Below are the code and all the weights of a small trained network. Each question names an input and a class and asks about switching units off, where a switched-off unit gives its printed mean instead of its output.

import numpy as np


def w(rows, s, z=0):
    codes = np.array(rows[::2]) - 128.0
    scale = np.full(codes.shape[1], s)
    scale[-1] = z or s
    return codes * scale


def f(y):
    return y / 2 * (1 + np.tanh(0.7978845608 * (y + 0.044715 * y**3)))


def log_softmax(a):
    a = a - a.max(-1, keepdims=True)
    return a - np.log(np.exp(a).sum(-1, keepdims=True))


def net(x, mask):
    res = np.array(x, float).reshape(1, 3) / 4 @ E
    y = f(res @ A[0][:, :-1].T + A[0][:, -1])
    res = res + np.where(mask, y, B[0][:, -1]) @ B[0][:, :-1]
    return log_softmax(res[-1] @ U[:, :-1].T + U[:, -1])


A, B = {}, {}
E = w([
[116,136,121],'x0',
[113,133,254],'x1',
[71,65,132],'x2',
],0.014)
A[0] = w([
[164,141,117,170],'N0',
[206,130,66,255],'N1',
[163,167,144,220],'N2',
[127,151,70,140],'N3',
[193,100,130,166],'N4',
[145,250,138,235],'N5',
[101,89,133,176],'N6',
[72,75,105,116],'N7',
[60,15,140,229],'N8',
[113,97,67,215],'N9',
],0.018,0.0062)
B[0] = w([
[73,182,123,162],'N0',
[75,208,53,249],'N1',
[38,157,244,181],'N2',
[143,175,136,197],'N3',
[64,159,92,149],'N4',
[89,158,209,224],'N5',
[207,2,63,168],'N6',
[185,88,146,182],'N7',
[150,6,58,248],'N8',
[177,215,60,217],'N9',
],0.0088,0.015)
U = w([
[65,252,104,250],'0',
[53,163,238,12],'1',
[221,169,38,7],'2',
[111,80,163,210],'3',
],0.012,0.0022)

Each question gives the input, the list of numbers given to net, and the class t.
The units are the neurons (one row each of A and B). Each row of codes is followed by its name. A weight is (code - 128) times the scale printed after its matrix; where a second scale follows, it is the last column's (A, B and U).
mask holds one flag per neuron, in row order. A switched-off neuron (its flag False) gives its mean, the last column of its row in B, instead of its output. The means were averaged over made-up inputs and are rounded, as every weight is.
A unit's drop is (log p(t) with every unit on - log p(t) with that unit switched off) / (log p(t) with every unit on - log p(t) with every unit switched off).
The circuit of an input: a set's keep is (log p(t) with only the set's units on - log p(t) with every unit switched off) / (log p(t) with every unit on - log p(t) with every unit switched off). Starting from all 10 units, units are removed one at a time, each time the one whose removal leaves the highest keep (on an exact tie, the one counted first), for as long as the keep stays at least 0.8.
units of the circuit, in order: the units of the circuit, biggest drop first
k most important neurons: the k neurons with the biggest drops, biggest first
drop of u: that unit's drop, to one decimal
input [-4,1,-6], class 1: units of the circuit, in order	(N9; N2)
input [0,4,0], class 1: most important neuron	(N8)
input [5,0,7], class 2: units of the circuit, in order	(N2; N5)
input [3,1,-3], class 1: 2 most important neurons	(N9; N1)
input [1,1,3], class 3: 2 most important neurons	(N1; N9)
input [5,3,4], class 3: 2 most important neurons	(N9; N1)
input [1,7,1], class 3: drop of N5	0.2
input [7,4,6], class 3: drop of N9	0.1
input [2,4,8], class 3: drop of N9	0.1
input [-1,2,1], class 3: drop of N9	0.2
